Below is a small trained network, with its code and all its weights. Each question gives an input and a class and asks what happens when units are switched off, that is, made to give their printed mean instead of their output.

import numpy as np


def w(rows, s, z=0):
    codes = np.array(rows[::2]) - 128.0
    scale = np.full(codes.shape[1], s)
    scale[-1] = z or s
    return codes * scale


def f(y):
    return np.maximum(y, 0)


def log_softmax(a):
    a = a - a.max(-1, keepdims=True)
    return a - np.log(np.exp(a).sum(-1, keepdims=True))


def net(x, mask):
    res = np.array(x, float).reshape(1, 3) / 4 @ E
    y = f(res @ A[0][:, :-1].T + A[0][:, -1])
    res = res + np.where(mask, y, B[0][:, -1]) @ B[0][:, :-1]
    return log_softmax(res[-1] @ U[:, :-1].T + U[:, -1])


A, B = {}, {}
E = w([
[94,187,170,77,3,154,92],'x0',
[129,147,65,81,77,37,169],'x1',
[155,93,54,103,38,149,48],'x2',
],0.014)
A[0] = w([
[183,129,70,153,167,150,161,77],'N1',
[62,127,177,89,189,146,197,102],'N2',
[120,180,100,103,82,175,69,156],'N3',
[87,145,207,66,187,131,162,145],'N4',
[137,150,208,117,92,122,68,46],'N5',
[105,108,162,114,140,197,118,163],'N6',
[167,82,124,136,199,123,177,53],'N7',
[156,121,137,125,159,189,121,115],'N8',
[136,72,40,103,209,151,116,116],'N9',
[80,81,172,226,118,188,117,69],'N10',
[156,62,53,66,138,210,73,108],'N11',
[123,121,105,82,166,154,135,254],'N12',
[57,154,190,85,60,112,121,131],'N13',
[180,73,65,172,165,126,93,87],'N14',
[150,44,112,151,91,116,9,73],'N15',
[113,209,177,131,149,131,163,78],'N16',
[136,155,168,189,121,180,75,116],'N17',
[98,137,92,92,96,10,175,144],'N18',
[71,128,190,98,53,157,127,113],'N19',
[141,105,150,119,170,204,92,124],'N20',
],0.011,0.0088)
B[0] = w([
[145,100,107,114,229,35,52,182],'N1',
[74,215,65,190,141,195,56,202],'N2',
[192,168,144,140,127,117,48,246],'N3',
[128,181,46,158,80,225,130,211],'N4',
[74,85,142,89,192,39,50,185],'N5',
[203,126,62,71,135,159,192,196],'N6',
[91,87,131,137,141,96,98,204],'N7',
[136,60,101,80,96,85,158,171],'N8',
[156,132,215,111,174,70,29,223],'N9',
[68,128,81,32,100,94,165,188],'N10',
[95,191,50,204,110,179,120,227],'N11',
[254,124,198,213,133,187,215,211],'N12',
[145,94,217,153,187,23,144,249],'N13',
[136,162,163,142,183,52,36,209],'N14',
[52,199,43,145,46,176,85,223],'N15',
[87,214,96,145,103,68,51,182],'N16',
[122,44,137,82,105,97,187,197],'N17',
[102,55,76,67,91,201,222,251],'N18',
[137,170,224,134,179,27,123,238],'N19',
[145,61,51,63,124,134,230,197],'N20',
],0.0069,0.013)
U = w([
[48,200,58,232,111,162,109,93],'0',
[122,95,182,154,189,81,98,58],'1',
[104,34,64,43,122,138,205,84],'2',
[244,112,171,220,115,191,180,254],'3',
],0.012,0.0089)

Each question gives the input, the list of numbers given to net, and the class t.
The units are the neurons (one row each of A and B). Each row of codes is followed by its name. A weight is (code - 128) times the scale printed after its matrix; where a second scale follows, it is the last column's (A, B and U).
mask holds one flag per neuron, in row order. A switched-off neuron (its flag False) gives its mean, the last column of its row in B, instead of its output. The means were averaged over made-up inputs and are rounded, as every weight is.
A unit's drop is (log p(t) with every unit on - log p(t) with that unit switched off) / (log p(t) with every unit on - log p(t) with every unit switched off).
The circuit of an input: a set's keep is (log p(t) with only the set's units on - log p(t) with every unit switched off) / (log p(t) with every unit on - log p(t) with every unit switched off). Starting from the 12 units with the biggest drops (on a tie, the unit counted first), units are removed one at a time, each time the one whose removal leaves the highest keep (on an exact tie, the one counted first), for as long as the keep stays at least 0.8.
units of the circuit, in order: the units of the circuit, biggest drop first
unit that matters most: the unit with the biggest drop
k most important neurons: the k neurons with the biggest drops, biggest first
drop when u is switched off: that unit's drop, to one decimal
input [0,2,-3], class 3: units of the circuit, in order : [N10 N5]
input [-7,3,7], class 0: unit that matters most : N11
input [-4,-5,-1], class 2: units of the circuit, in order : [N20 N10]
input [6,-2,-7], class 0: 2 most important neurons : [N4 N2]
input [-2,-3,3], class 3: units of the circuit, in order : [N16 N5]
input [6,-1,5], class 1: 2 most important neurons : [N13 N19]
input [-8,0,-8], class 0: 2 most important neurons : [N2 N4]
input [-3,5,-1], class 2: 2 most important neurons : [N18 N3]
input [1,-3,3], class 3: 2 most important neurons : [N18 N2]
input [0,6,-5], class 2: 4 most important neurons : [N18 N11 N15 N3]
input [1,-4,-4], class 0: 3 most important neurons : [N2 N18 N4]
input [-4,-6,-1], class 2: 2 most important neurons : [N20 N10]
input [6,-5,-2], class 1: 2 most important neurons : [N19 N18]
input [-5,-5,-8], class 0: units of the circuit, in order : [N2]
input [-2,-5,4], class 2: 2 most important neurons : [N20 N2]
input [2,-1,-2], class 3: 2 most important neurons : [N15 N11]
input [5,-1,4], class 1: 3 most important neurons : [N13 N19 N4]
input [-4,-6,-5], class 2: 2 most important neurons : [N20 N10]
input [3,-1,3], class 3: 2 most important neurons : [N2 N16]
input [0,-2,1], class 3: unit that matters most : N18
input [6,-5,-8], class 0: 2 most important neurons : [N4 N2]
input [7,-5,-4], class 1: drop when N13 is switched off : 0.1
input [4,-8,6], class 2: drop when N17 is switched off : 0.5
input [1,5,-6], class 0: drop when N16 is switched off : 0.1
input [-2,0,0], class 3: drop when N19 is switched off : 0.2
